How the elements are linked:
Z893: zi>Z751, ke>Z447, fo>Z733, bo>Z123
Z203: zi>Z733, ke>Z847, fo>Z81, bo>Z134
Z996: zi>Z935, ke>Z505, fo>Z499, bo>Z560
Z650: zi>Z415, ke>Z485, fo>Z927, bo>Z678
Z644: zi>Z58, ke>Z122, fo>Z392, bo>Z175
Z831: zi>Z847, ke>Z819, fo>Z18, bo>Z107
Z124: zi>Z857, ke>Z392, fo>Z168, bo>Z211
Z534: zi>Z437, ke>Z751, fo>Z347, bo>Z190
Z578: zi>Z775, ke>Z977, fo>Z485, bo>Z526
Z622: zi>Z860, ke>Z81, fo>Z123, bo>Z742
Z733: zi>Z373, ke>Z777, fo>Z583, bo>Z893
Z17: zi>Z961, ke>Z857, fo>Z814, bo>Z485
Z627: zi>Z611, ke>Z961, fo>Z590, bo>Z415
Z853: zi>Z625, ke>Z58, fo>Z857, bo>Z977
Z814: zi>Z632, ke>Z907, fo>Z990, bo>Z17
Z148: zi>Z137, ke>., fo>Z88, bo>Z761
Z574: zi>Z780, ke>Z415, fo>Z729, bo>Z266
Z484: zi>Z133, ke>Z394, fo>Z529, bo>Z847
Z948: zi>., ke>Z117, fo>Z482, bo>Z935
Z81: zi>Z583, ke>Z484, fo>Z573, bo>Z203
Z812: zi>Z644, ke>Z742, fo>Z659, bo>Z347
Z18: zi>Z484, ke>Z486, fo>Z137, bo>Z831
Z751: zi>Z206, ke>Z118, fo>Z373, bo>Z179
Z611: zi>Z574, ke>Z650, fo>Z477, bo>Z307
Z978: zi>Z371, ke>Z148, fo>Z107, bo>Z529
Z775: zi>Z547, ke>Z990, fo>Z516, bo>Z580
Z88: zi>Z250, ke>., fo>Z819, bo>Z148
Z777: zi>Z134, ke>Z107, fo>Z133, bo>Z447
Z415: zi>Z307, ke>Z516, fo>Z627, bo>Z459
Z123: zi>Z179, ke>Z573, fo>Z893, bo>Z622
Z347: zi>Z175, ke>Z373, fo>Z812, bo>Z534
Z134: zi>Z893, ke>Z834, fo>Z203, bo>Z118
Z632: zi>Z927, ke>Z614, fo>Z526, bo>Z961
Z526: zi>Z580, ke>Z458, fo>Z578, bo>Z632
Z516: zi>Z678, ke>Z625, fo>Z961, bo>Z775
Z117: zi>Z996, ke>Z569, fo>Z266, bo>Z785
Z373: zi>Z585, ke>Z134, fo>Z742, bo>Z751
Z477: zi>Z729, ke>Z927, fo>Z569, bo>Z611
Z179: zi>Z659, ke>Z344, fo>Z751, bo>Z860
Z678: zi>Z459, ke>Z578, fo>Z650, bo>Z547
Z211: zi>Z853, ke>Z644, fo>Z124, bo>Z512
Z941: zi>Z124, ke>Z659, fo>Z437, bo>Z106
Z573: zi>Z344, ke>Z529, fo>Z447, bo>Z81
Z780: zi>Z482, ke>Z307, fo>Z875, bo>Z499
Z371: zi>Z573, ke>Z137, fo>Z834, bo>Z449
Z137: zi>Z529, ke>Z747, fo>Z250, bo>Z18
Z614: zi>Z17, ke>Z124, fo>Z458, bo>Z62
Z486: zi>Z394, ke>., fo>Z747, bo>Z819
Z482: zi>., ke>Z266, fo>Z809, bo>Z948
Z459: zi>Z621, ke>Z775, fo>Z415, bo>Z569
Z580: zi>Z590, ke>Z814, fo>Z775, bo>Z927
Z437: zi>Z168, ke>Z206, fo>Z175, bo>Z941
Z990: zi>Z526, ke>Z65, fo>Z625, bo>Z814
Z458: zi>Z814, ke>Z168, fo>Z977, bo>Z614
Z834: zi>Z447, ke>Z250, fo>Z847, bo>Z371
Z847: zi>Z777, ke>Z985, fo>Z484, bo>Z834
Z761: zi>Z18, ke>Z160, fo>Z148, bo>Z394
Z250: zi>Z978, ke>Z66, fo>Z985, bo>Z137
Z590: zi>Z477, ke>Z632, fo>Z547, bo>Z627
Z621: zi>Z117, ke>Z547, fo>Z307, bo>Z505
Z62: zi>Z485, ke>Z211, fo>Z614, bo>Z625
Z529: zi>Z449, ke>Z761, fo>Z978, bo>Z484
Z447: zi>Z118, ke>Z978, fo>Z777, bo>Z573
Z175: zi>Z571, ke>Z585, fo>Z644, bo>Z437
Z860: zi>Z812, ke>Z583, fo>Z179, bo>Z122
Z449: zi>Z81, ke>Z18, fo>Z371, bo>Z133
Z659: zi>Z392, ke>Z622, fo>Z206, bo>Z812
Z168: zi>Z907, ke>Z190, fo>Z571, bo>Z124
Z819: zi>Z985, ke>., fo>Z486, bo>Z88
Z809: zi>Z24, ke>Z574, fo>Z560, bo>Z482
Z499: zi>Z948, ke>Z621, fo>Z780, bo>Z996
Z392: zi>Z106, ke>Z860, fo>Z190, bo>Z644
Z133: zi>Z203, ke>Z831, fo>Z449, bo>Z777
Z571: zi>Z65, ke>Z534, fo>Z58, bo>Z168
Z58: zi>Z512, ke>Z347, fo>Z106, bo>Z571
Z206: zi>Z190, ke>Z123, fo>Z585, bo>Z659
Z344: zi>Z622, ke>Z449, fo>Z118, bo>Z583
Z985: zi>Z107, ke>Z147, fo>Z394, bo>Z250
Z961: zi>Z650, ke>Z62, fo>Z632, bo>Z516
Z785: zi>Z560, ke>Z477, fo>Z117, bo>Z875
Z585: zi>Z534, ke>Z893, fo>Z122, bo>Z206
Z560: zi>Z710, ke>Z729, fo>Z996, bo>Z809
Z729: zi>Z875, ke>Z627, fo>Z505, bo>Z574
Z547: zi>Z569, ke>Z526, fo>Z678, bo>Z590
Z394: zi>Z831, ke>Z974, fo>Z761, bo>Z985
Z742: zi>Z122, ke>Z203, fo>Z622, bo>Z373
Z485: zi>Z516, ke>Z853, fo>Z17, bo>Z578
Z190: zi>Z941, ke>Z179, fo>Z534, bo>Z392
Z122: zi>Z347, ke>Z733, fo>Z860, bo>Z585
Z747: zi>Z761, ke>., fo>Z66, bo>Z486
Z857: zi>Z62, ke>Z106, fo>Z907, bo>Z853
Z307: zi>Z266, ke>Z678, fo>Z611, bo>Z621
Z977: zi>Z990, ke>Z571, fo>Z853, bo>Z458
Z147: zi>Z88, ke>., fo>Z974, bo>Z66
Z505: zi>Z785, ke>Z590, fo>Z621, bo>Z729
Z107: zi>Z834, ke>Z88, fo>Z831, bo>Z978
Z106: zi>Z211, ke>Z812, fo>Z941, bo>Z58
Z118: zi>Z123, ke>Z371, fo>Z134, bo>Z344
Z907: zi>Z614, ke>Z941, fo>Z65, bo>Z857
Z65: zi>Z458, ke>Z437, fo>Z512, bo>Z907
Z974: zi>Z819, ke>., fo>Z160, bo>Z147
Z710: zi>., ke>Z875, fo>Z935, bo>Z24
Z512: zi>Z977, ke>Z175, fo>Z211, bo>Z65
Z569: zi>Z505, ke>Z580, fo>Z459, bo>Z477
Z66: zi>Z148, ke>., fo>Z147, bo>Z747
Z583: zi>Z742, ke>Z133, fo>Z344, bo>Z733
Z24: zi>., ke>Z780, fo>Z710, bo>.
Z266: zi>Z499, ke>Z459, fo>Z574, bo>Z117
Z935: zi>., ke>Z785, fo>Z948, bo>Z710
Z927: zi>Z627, ke>Z17, fo>Z580, bo>Z650
Z875: zi>Z809, ke>Z611, fo>Z785, bo>Z780
Z625: zi>Z578, ke>Z512, fo>Z62, bo>Z990
Z160: zi>Z486, ke>., fo>., bo>Z974

The rows follow the links: the fewer symbols apart two elements are, the more alike their rows tend to be.

Each row is also shifted at random along 12 hidden directions that mean nothing.

Name the element of each row.
[   6   17    2   10  -20  -19  -15  -27   -8   -3   -7   61   39  -66   12   32  -19    5   -6    1  -38   30   -5   29   19   -5    0    2  -63   -8   -9  -27  -33   -6  -18   14   -7   30  -19  -54   -3   13]
element: Z907
[  44    8   27  -10   24  -33  -18   56   -4  -27  -21    8   19   53   12    7   24  -68  -15  -26  -58    4   10  -16   11  -58   23  -17   26  -43   17   71   54   23  -24   32  -17  -33    0   44   27   -8]
element: Z179
[  46  -43   -8    3   25   30   34   48   -2   16  -28  -37  -18   42  -24   -5   54   11   21  -40   32   -9  -30   11   21    2   10   34   20   39   40   44   -8  -17   -3  -25    2  -13  -15   70    5  -37]
element: Z307
[ -54  -19  -27  -12  -19   26  -26  -10    5  -12  -16  -61  -28   43   13   12  -10   23  -24    3  -11   10   -3    1  -34   37  -33  -12   13    1  -30  -12   60    8   20   10   10  -16   30   99  -32  -18]
element: Z250
[  15    6   28  -27   -5   19   22  -38  -46  -17  -13  -34  -12    4    1  -26    6   52   -2  -18   30    5   17   72    7   37    7    6  -38   48   70  -49    3   13  -32  -54    7  -37    6   25    6   24]
element: Z893
[ -31   15   14   20  -36   18    8    1  -16    9   -8    5  -38    0   16   -4  -11   22  -13   11   18   -3   15   22   11  -53    4  -17  -27   53  -22   -2   -6  -11    6    3    5  -12   34  -15    8   15]
element: Z133
[  70    5   -9    6   14   -4   32   -7    2   20  -21  -31   12  -46   11   15    3  -15   12   -1   25  -20    1  -15   -5  -34   12   20  -12   -4  -35  -27   15  -15    0  -15   -7    4  -14   43   -6  -35]
element: Z569
[  35   23   24  -17  -21  -34  -16  -18  -20  -28  -27   -6   30  -53   31   23   -5  -32  -10    6  -63   -9   39    9  -24    0    8   -9  -14  -25   -9  -22   25   29  -46   -4   -2  -26   -5   18    0    2]
element: Z122
[  97   18  -10   26   -3   54   -3   -1   35   23  -16   44    3   36  -24   14  -18   67    2    8   36   14  -44   12   12    6   11   16  -42   16  -65    7   -3  -39   31   35  -10   33    6  -41    0   -9]
element: Z516
[  19   13  -19   -8   -1  -28   55   41  -16   40   43    0  -14  -64   29   -6    9  -23    5  -32   16  -14   25   10    9  -16  -30    3    1   23   19   62  -10    0    8  -24  -24   37  -30   -5    0   -1]
element: Z853
[ -29    1  -15   29   28   -8   11  -27    2   18    7    7   10    2  -11   18  -16    3   -7   -1   14   24  -22  -22   33 -107    1    0  -27   -3  -10  -62  -33  -16   21   22  -14   38   -8  -29   -6   -4]
element: Z614
[ -50   24  -11   -5   19  -18   23   50  -34   -5    3   15  -13   -2   14  -12   11  -33  -25  -29   39   33   -2   41   46  -34  -12  -10   -3   32   52   73   10    1   13    0    1   -1   10   -4   -4    5]
element: Z148
[ -22   79  -47   32  -58   -6   -6  -10   13    4  -31  -17  -59   25  -14   46   15   -5  -23   -2  -84  -13    3   30   -1   32  -41   -8   70   87  -38  -16   38   10   16   32   17  -13   29 -111  -24  -18]
element: Z974
[ -15   59  -22   45   36  -27   48   -3    2   21  -32  -13   -4  -14  -27   22   24  -36    7  -10   13  -11  -23   -4   52  -97   22   21   29   40   -4  -38  -12  -26   11    5    3    1   -7  -84    5  -39]
element: Z459
[ -53   22  -37   32    8   10    4   -1    7  -14  -68  -63   20  -69  -29   51   18   33    5   31    3   -9  -24  -25  -18  -13   -2   34   36   15  -42  -22  -78  -12  -10    0   40    8   -4  -22  -56  -65]
element: Z499
[  47   25    7  -18   46   -5  -12  -69   29   -9   49   -7   48   -1  -14  -35  -43   62   17   21   30    6  -18   -9  -16   63   16    1  -24  -87   -2  -61    8  -14   14  -18   -4   17  -20  -22   15   22]
element: Z927
[  32   34  -15   -5    1   30   11    3   13    7  -55  -24   18    4    8   29    4   61   -3  -33   -6   13  -33   62    1   56    7   28  -50    2  -38   20   71  -28   -3   -2   -9   -6   -7   73   -4  -44]
element: Z650
[  71   11   53   15  -40  -33   50   68   -4   58   26   52  -14  -41   63  -11   21  -29   26  -53  -52  -42   36   27   32  -84   37   -9  -57   12  -13  105   30  -28  -26  -16  -49   -3  -26   29   90   15]
element: Z547
[  -9    8   20  -48   33  -18   13  -15  -40  -21  -35    0   44  -11   26   13   -8  -51  -23  -29   12   24   25   31    0  -13    9    6  -50  -31   28  -31   79   36  -36   -5  -30  -15  -13   85  -12   -7]
element: Z659
[ -77   -5   -2    2  -15  -43  -27  -85  -14  -21   19   39   33  -68  -14    9  -12  -16   11   17  -55   19    2   16   12   52   -7    2  -16  -10   51 -115  -60   13  -27  -21   19    9  -24  -99   -5   35]
element: Z211
[ 106  -46  -23   30   23   -3    8   39   16   23   -5   -4    0    8    3   17   17  -44    6   -9   16    3  -30  -49   24  -88    6    8    8  -10  -29   23   -6  -29   30   21   -6   18   -7   59   -1  -36]
element: Z632
[  60   84   15  -10   44  -24    3  -14  -30  -27   -3   -4   45   -6   29    9  -43   44  -47  -17   10   55    2   43   29  -95    6  -25  -74  -42    6    1   28    4   -4   23  -27   16    1    4   -1   14]
element: Z747
[ -92   15   -4  -10    5   -6    4  -17  -25   -6   15   61   -8    2   -4  -20  -17  -38  -18    1   52   36    0   40   37   20   -9  -10  -21   31   42  -19   13    7   17    2    3    4   17  -68   -6   34]
element: Z819
[ -46   -6   28   -7  -54  -13  -31   -6    2   -8   40   16  -33   31   23  -32    2   19    5  -13  -77   -7   18   40   -1   69   -4  -32   -1    3   34   27   27    2  -12  -18    8  -37   15   -3   50   50]
element: Z978
[ -55  -11   25    4  -36   37  -60  -21  -15  -50  -51   80   44  -76    1    8  -42   23  -13   73   55   40  -10   22   -9   54   25   -1  -74   -5  -40  -10  -66  -11  -17   16   47   -9   38  -39  -32   22]
element: Z344
[  45  -19    0  -26   46  -10  -32   13    1  -44   -6  -29   31   53  -24    1   14  -14  -10   -3  -24   16   -7  -33  -17   14   -4   -3   47  -57   40   16    0   34  -14   16    4  -10  -11   35  -17   -8]
element: Z347
[ 109  -46  -34   -1    4   14   22    5  -39   -6  -62  -29   -9  -23  -16   44   33  -63  -13   -4   35    7    2  -11    3  -39  -24   31   22   72   16  -51  -26   26  -11   -2   11    1   -2   37  -66  -43]
element: Z534
[ -21  -12  -11  -38  -15    9    5  -29   13    6  -33    2   17  -20    3   12   11  -30   20  -15  -14  -19    2   32  -32  151   -2   35   -6   -7  -12  -33   89    9  -20  -27   -4  -20  -19   56   -9  -26]
element: Z785
[  16  -93   12   -3  -18   10  -50  -19  -13  -41   21   -5   -5  -28  -14  -40    1  -12   18   59   36    0    2  -41  -22   58    2  -10   30   -7   42  -29  -95    5   -4  -34   61  -31   23   12  -15   32]
element: Z134
[  55   60   25   -2   12   10   10  -30   34   29   30   48   36  -21   19  -10  -62   44    5   24   39  -10    7  -11  -16  -20   28   -6  -69  -62  -89  -12   39  -22   18   22  -40   39   -7  -38   27   17]
element: Z678
[  49   -1   -8   15  -55   10   24    9   -7   40   -7  -14  -19  -58   38   44   -6   33   -7  -12  -40  -19   29    4  -21  -59  -27    2  -42   41  -59    4  -21   -1  -11    6  -27   38  -12   30  -14  -13]
element: Z65
[ -20   13   -6   21   13  -41  -19  -39   15    1   16  -20   20    1    4   37  -23  -19  -12   14  -75   -2   12  -66  -13 -115   -7  -20   14  -54  -39  -76  -13   17    0   41  -21   29  -12  -23   -4   -4]
element: Z124
[ -74   11  -16  -37    9   36    1  -25    2   -6   -3  -50    2   20  -15    9  -20   64  -14    8   23   -2   14   -3  -56   62  -35   10   10   -8  -14  -26   10   35   -2    0  -10   22   -2   22  -48   -8]
element: Z175

From each start, follow one symbol. Which element do you reach?
Answer with the element's name.
[ -18  -50   -3  -40    2   62   13    4   15   30   36  -35  -42  100  -19  -18   -6   47   -1  -10   38  -24   20  -34  -56   33  -37    3   27   11   -6   -2   25   37   18    6  -37   29   -1   57  -22   10]
zi
Z168
[  -3   15  -32    9    0   16   19  -12   29   35    7   -8  -20   23   -7    8   -6   14    5  -10   12   -9  -18    1   -1   23  -15   12    6   14  -41  -18   45  -20   35    9  -14   21   -2   -5   -4  -20]
ke
Z977
[ -34   60  -14    9  -16  -25    2  -15    9    0  -39  -14   33  -68   32   38   -5   25   -3  -21  -60    8  -13   54    5   34    7   11  -47  -21  -40    3   53  -28  -15   -6    0   -6  -14   29    6  -34]
bo
Z516
[  53   46    9    2  -15  -34    5   10   26   17   14   52   10    2   14   -5   15  -21   20  -40  -73  -10  -10   47   27   69   19    2  -10  -17    3   47   73  -23   -6   -3  -17  -14  -23  -38   59    7]
zi
Z590
[ -71   -6   12   18  -66   23  -29   -5   -2    1  -10   41  -36   20   13    8  -10   25  -12    7  -37   11    2   38    7   13   -5  -20  -32   47  -22    2    4   -9    1   18    9  -13   34  -21   12   27]
ke
Z747
[  59  -10  -27    1  -29   30   -1  -40    2    5   38    5  -54    6  -28  -37  -13    9    7   44   68  -14    4   -2  -15   94  -32   -3   47   68    7  -52  -28    2   40  -22   35   -2   30  -91  -26   31]
ke
Z250
[ -97   28  -21  -20   58  -23   29   36   21   26   50   20   10   29    4  -27  -10  -36   -2  -30   45   11  -13   -9   19    8   -9   -3   15  -50   11   69   65   -7   41   12  -33   32  -18    2   13   -5]
zi
Z526
[  62  -12   -5   18   74   10  -13   -2    8  -24  -58   -6   65   14  -23   28   -5   -3   -8    9   45   41  -55  -32   27  -91   42   22  -35  -60  -25  -31   -9  -26    5   33    2    8   -6   58  -18  -46]
fo
Z569
[  17  -31   20    6   13   42   23   21   11   32  -16   10    6    9    3    3   -9   17   10    6   62  -14   -3  -31   -8  -72   26   15  -43   -7  -54   10   -5  -17    5   12  -26   22   -1   58    5  -17]
bo
Z505
[  12  -28   14   -4  -16   14  -28   29    1   -7   29   31  -27   78   -1  -24    5   15  -10  -16  -20   20   -7   15   15   12   -8  -25    1    9   34   55    5    3   11   17   -4   -8   16    5   24   36]
bo
Z148
[  79   15  -22   14  -32  -10  -29   51   -3  -26  -42   15   -1  -38   24   26   12  -43  -20    9  -24   16  -10   17    6   29   -8   -8   15   15  -33   82   20  -12    6   22   33  -24   26   17  -20  -25]
zi
Z573
[   4  -12   -7    8   -9   27  -14   37   -4  -13  -35   29  -38   97  -21   -5   35  -17  -13  -33   -3   31  -38   55   47   37    4    0   13   61   41   47   48  -12   14   17   15  -40   30    6   12   -1]
ke
Z18
[ -38  -31  -17  -10  -15  -19   11   10   -7   21    4   61   13  -56   25    6    5  -70    9  -23    7   16   -6   28   24   53   -8   14  -38    5   10   15   33  -13    5  -11   -8   13  -19   26    2   -3]
zi
Z578
